Below is a small trained network, with its code and all its weights. Each question gives an input and a class and asks what happens when units are switched off, that is, made to give their printed mean instead of their output.

import numpy as np


def w(rows, s, z=0):
    codes = np.array(rows[::2]) - 128.0
    scale = np.full(codes.shape[1], s)
    scale[-1] = z or s
    return codes * scale


def norm(h):
    return h / np.sqrt((h * h).mean(-1, keepdims=True) + 1e-5)


def f(y):
    return np.maximum(y, 0)


def log_softmax(a):
    a = a - a.max(-1, keepdims=True)
    return a - np.log(np.exp(a).sum(-1, keepdims=True))


def net(x, mask):
    res = np.array(x, float).reshape(1, 3) / 4 @ E
    u = 0
    for l in range(3):
        y = f(norm(res) @ A[l][:, :-1].T + A[l][:, -1])
        res = res + np.where(mask[u : u + 5], y, B[l][:, -1]) @ B[l][:, :-1]
        u += 5
    return log_softmax(norm(res)[-1] @ U[:, :-1].T + U[:, -1])


A, B = {}, {}
E = w([
[255,185,195,150,174,106,129,108,90],'x0',
[114,150,84,7,159,50,102,166,117],'x1',
[81,138,174,201,204,150,118,184,157],'x2',
],0.0085)
A[0] = w([
[91,167,216,135,88,86,20,197,133,126],'L0N1',
[110,69,174,103,124,218,38,159,142,245],'L0N2',
[161,177,85,66,55,106,117,53,140,99],'L0N3',
[75,139,117,96,110,140,217,3,114,117],'L0N4',
[114,126,106,161,226,125,100,91,188,4],'L0N5',
],0.007,0.0021)
B[0] = w([
[155,102,195,136,94,91,115,92,125,183],'L0N1',
[141,115,163,128,120,141,146,108,78,216],'L0N2',
[154,112,175,144,132,139,86,144,173,254],'L0N3',
[147,102,158,111,119,152,82,133,130,222],'L0N4',
[141,133,118,76,116,156,3,153,160,162],'L0N5',
],0.014,0.0049)
A[1] = w([
[123,79,180,145,110,153,137,126,160,144],'L1N1',
[108,180,2,67,218,68,79,180,174,35],'L1N2',
[144,145,88,134,87,16,100,191,183,3],'L1N3',
[41,149,172,199,190,122,94,202,142,94],'L1N4',
[139,167,142,83,152,87,123,163,134,247],'L1N5',
],0.0085,0.0024)
B[1] = w([
[95,113,100,155,226,1,134,138,136,255],'L1N1',
[73,147,110,186,106,95,161,52,57,185],'L1N2',
[66,93,248,150,4,40,147,109,122,176],'L1N3',
[237,141,127,48,16,168,51,138,151,197],'L1N4',
[83,223,201,188,198,174,159,74,66,213],'L1N5',
],0.007,0.0062)
A[2] = w([
[102,144,81,157,178,171,151,151,160,2],'L2N1',
[5,3,29,156,44,117,115,251,130,236],'L2N2',
[137,70,152,214,111,246,144,123,132,59],'L2N3',
[80,124,247,241,209,39,123,150,111,199],'L2N4',
[170,111,178,178,183,151,216,128,130,164],'L2N5',
],0.0074,0.0014)
B[2] = w([
[42,108,66,192,230,171,215,188,118,128],'L2N1',
[218,206,129,130,167,185,162,149,124,200],'L2N2',
[50,154,188,92,117,2,138,87,93,180],'L2N3',
[101,69,22,136,103,153,167,135,171,247],'L2N4',
[102,208,119,53,133,161,131,155,86,172],'L2N5',
],0.0098,0.012)
U = w([
[160,82,211,132,84,90,16,145,194,148],'0',
[37,126,123,176,101,33,187,65,98,144],'1',
[180,212,96,128,159,196,187,150,115,144],'2',
[110,20,30,175,158,145,132,181,190,117],'3',
[105,26,113,203,197,148,99,204,7,2],'4',
],0.013,0.0095)

Each question gives the input, the list of numbers given to net, and the class t.
The units are the neurons (one row each of A and B). Each row of codes is followed by its name. A weight is (code - 128) times the scale printed after its matrix; where a second scale follows, it is the last column's (A, B and U).
mask holds one flag per neuron, layer by layer. A switched-off neuron (its flag False) gives its mean, the last column of its row in B, instead of its output. The means were averaged over made-up inputs and are rounded, as every weight is.
A unit's drop is (log p(t) with every unit on - log p(t) with that unit switched off) / (log p(t) with every unit on - log p(t) with every unit switched off).
The circuit of an input: a set's keep is (log p(t) with only the set's units on - log p(t) with every unit switched off) / (log p(t) with every unit on - log p(t) with every unit switched off). Starting from the 12 units with the biggest drops (on a tie, the unit counted first), units are removed one at a time, each time the one whose removal leaves the highest keep (on an exact tie, the one counted first), for as long as the keep stays at least 0.8.
units of the circuit, in order: the units of the circuit, biggest drop first
unit that matters most: the unit with the biggest drop
top k neurons: the k neurons with the biggest drops, biggest first
top k neurons in layer l: the k neurons of layer l with the biggest drops, biggest first
drop when u is switched off: that unit's drop, to one decimal
input [2,0,1], class 3: units of the circuit, in order -> (L2N4)
input [-2,-3,-1], class 3: top 3 neurons -> (L1N1; L2N4; L1N4)
input [6,-3,7], class 0: top 3 neurons -> (L1N4; L0N5; L2N2)
input [4,5,1], class 1: units of the circuit, in order -> (L2N2; L1N5)
input [6,7,2], class 1: top 2 neurons -> (L2N2; L0N2)
input [5,5,-8], class 0: top 2 neurons -> (L0N3; L2N2)
input [2,-3,-3], class 3: units of the circuit, in order -> (L1N1; L1N4; L2N4)
input [-5,3,-6], class 0: top 2 neurons -> (L0N3; L2N4)
input [1,2,2], class 3: top 3 neurons -> (L2N4; L0N1; L2N3)
input [6,-2,8], class 0: top 2 neurons -> (L1N4; L0N5)
input [-2,2,-3], class 3: units of the circuit, in order -> (L0N3; L1N4; L0N5; L2N4)
input [7,7,0], class 1: top 2 neurons in layer 1 -> (L1N3; L1N2)
input [-8,-8,1], class 1: top 2 neurons -> (L2N3; L0N2)
input [4,8,6], class 1: unit that matters most -> L0N3
input [-5,3,-4], class 2: top 2 neurons -> (L2N2; L0N1)
input [-4,0,-2], class 2: top 2 neurons -> (L2N2; L1N5)
input [5,6,0], class 1: top 3 neurons -> (L2N2; L0N2; L1N3)
input [-3,-2,6], class 0: top 2 neurons -> (L1N4; L0N5)
input [-5,7,7], class 0: top 4 neurons -> (L1N4; L0N1; L1N1; L2N3)
input [6,-8,0], class 1: top neuron -> (L2N3)
input [-5,4,-6], class 0: top 2 neurons -> (L0N3; L2N4)
input [-6,1,-5], class 2: top 2 neurons in layer 2 -> (L2N2; L2N4)
input [-8,4,7], class 2: top 2 neurons in layer 0 -> (L0N3; L0N4)
input [-3,0,1], class 3: top 2 neurons in layer 1 -> (L1N1; L1N4)
input [-1,8,4], class 1: drop when L2N2 is switched off -> 0.0
input [-8,4,4], class 2: drop when L2N2 is switched off -> 0.6
input [1,1,-1], class 3: drop when L2N4 is switched off -> 0.3
input [-5,1,-8], class 0: unit that matters most -> L0N3
input [-8,-4,2], class 2: drop when L2N2 is switched off -> 1.7
